Here is a tiny trained network, its code and every weight. The questions are about switching its units off for an input and a class, where a switched-off unit gives its printed mean instead of its output.

import numpy as np


def w(rows, s, z=0):
    codes = np.array(rows[::2]) - 128.0
    scale = np.full(codes.shape[1], s)
    scale[-1] = z or s
    return codes * scale


def norm(h):
    return h / np.sqrt((h * h).mean(-1, keepdims=True) + 1e-5)


def f(y):
    return np.maximum(y, 0)


def log_softmax(a):
    a = a - a.max(-1, keepdims=True)
    return a - np.log(np.exp(a).sum(-1, keepdims=True))


def net(x, mask):
    res = np.array(x, float).reshape(1, 2) / 4 @ E
    u = 0
    for l in range(2):
        y = f(norm(res) @ A[l][:, :-1].T + A[l][:, -1])
        res = res + np.where(mask[u : u + 12], y, B[l][:, -1]) @ B[l][:, :-1]
        u += 12
    return log_softmax(norm(res)[-1] @ U[:, :-1].T + U[:, -1])


A, B = {}, {}
E = w([
[48,52,127,97],'x0',
[160,70,254,211],'x1',
],0.0088)
A[0] = w([
[212,50,108,214,143],'L0N1',
[126,176,159,206,88],'L0N2',
[92,82,100,46,195],'L0N3',
[113,163,32,93,108],'L0N4',
[35,91,161,181,42],'L0N5',
[227,152,178,63,4],'L0N6',
[105,109,150,144,72],'L0N7',
[97,136,97,213,91],'L0N8',
[1,139,162,88,68],'L0N9',
[130,232,105,163,86],'L0N10',
[134,87,172,93,154],'L0N11',
[149,167,105,59,106],'L0N12',
],0.0087,0.0025)
B[0] = w([
[135,193,32,141,218],'L0N1',
[134,95,2,113,186],'L0N2',
[146,116,186,94,249],'L0N3',
[162,183,195,75,253],'L0N4',
[121,206,126,83,199],'L0N5',
[114,195,110,236,163],'L0N6',
[190,78,85,80,155],'L0N7',
[99,110,150,109,133],'L0N8',
[191,134,196,125,211],'L0N9',
[90,115,185,191,198],'L0N10',
[142,130,86,91,183],'L0N11',
[220,103,158,128,200],'L0N12',
],0.0059,0.0052)
A[1] = w([
[176,117,139,74,4],'L1N1',
[155,171,27,165,79],'L1N2',
[4,99,151,113,111],'L1N3',
[165,82,131,250,185],'L1N4',
[89,52,147,55,117],'L1N5',
[157,21,187,156,191],'L1N6',
[155,68,84,132,148],'L1N7',
[119,156,62,175,50],'L1N8',
[95,169,229,134,28],'L1N9',
[136,124,186,144,101],'L1N10',
[196,189,98,166,151],'L1N11',
[204,158,171,81,86],'L1N12',
],0.011,0.0034)
B[1] = w([
[51,177,82,118,171],'L1N1',
[130,82,178,196,205],'L1N2',
[221,176,197,210,171],'L1N3',
[84,128,82,6,237],'L1N4',
[244,186,192,254,223],'L1N5',
[128,154,70,21,218],'L1N6',
[18,174,19,128,147],'L1N7',
[112,132,122,171,162],'L1N8',
[82,156,132,232,157],'L1N9',
[39,114,35,142,161],'L1N10',
[133,111,190,86,254],'L1N11',
[60,11,52,185,228],'L1N12',
],0.0066,0.0071)
U = w([
[237,163,203,199,220],'0',
[143,121,76,6,207],'1',
[49,72,82,222,4],'2',
],0.013,0.0019)

Each question gives the input, the list of numbers given to net, and the class t.
The units are the neurons (one row each of A and B). Each row of codes is followed by its name. A weight is (code - 128) times the scale printed after its matrix; where a second scale follows, it is the last column's (A, B and U).
mask holds one flag per neuron, layer by layer. A switched-off neuron (its flag False) gives its mean, the last column of its row in B, instead of its output. The means were averaged over made-up inputs and are rounded, as every weight is.
A unit's drop is (log p(t) with every unit on - log p(t) with that unit switched off) / (log p(t) with every unit on - log p(t) with every unit switched off).
The circuit of an input: a set's keep is (log p(t) with only the set's units on - log p(t) with every unit switched off) / (log p(t) with every unit on - log p(t) with every unit switched off). Starting from the 12 units with the biggest drops (on a tie, the unit counted first), units are removed one at a time, each time the one whose removal leaves the highest keep (on an exact tie, the one counted first), for as long as the keep stays at least 0.8.
units of the circuit, in order: the units of the circuit, biggest drop first
unit that matters most: the unit with the biggest drop
top k neurons: the k neurons with the biggest drops, biggest first
top k neurons in layer l: the k neurons of layer l with the biggest drops, biggest first
drop of u: that unit's drop, to one decimal
input [5,6], class 1: units of the circuit, in order -> (L1N6)
input [-8,-8], class 0: units of the circuit, in order -> (L1N4; L1N2)
input [1,-2], class 2: units of the circuit, in order -> (L1N12; L1N6)
input [6,4], class 0: top 2 neurons -> (L1N5; L0N5)
input [-7,8], class 1: top 2 neurons -> (L1N4; L1N5)
input [-3,5], class 1: top 2 neurons -> (L1N4; L1N5)
input [-6,-6], class 0: top 3 neurons -> (L1N4; L1N6; L0N10)
input [8,6], class 0: top 2 neurons -> (L1N5; L1N3)
input [-1,-3], class 2: top 2 neurons in layer 0 -> (L0N10; L0N1)
input [1,2], class 2: top 4 neurons in layer 1 -> (L1N5; L1N7; L1N2; L1N3)
input [-1,0], class 2: top 2 neurons in layer 1 -> (L1N2; L1N6)
input [3,-1], class 2: top 2 neurons -> (L1N12; L0N9)
input [0,2], class 2: top 3 neurons in layer 1 -> (L1N5; L1N7; L1N2)
input [0,-2], class 2: unit that matters most -> L1N12
input [-6,8], class 1: top 2 neurons in layer 1 -> (L1N4; L1N5)
input [4,5], class 1: top 2 neurons -> (L1N6; L0N4)
input [4,-3], class 0: top 2 neurons in layer 1 -> (L1N5; L1N4)
input [2,1], class 2: top 2 neurons -> (L1N12; L0N5)
input [7,-6], class 0: top 2 neurons -> (L1N5; L1N4)
input [5,2], class 0: units of the circuit, in order -> (L1N5)
input [4,6], class 1: drop of L1N6 -> 0.4
input [2,0], class 2: top 2 neurons -> (L1N12; L0N9)
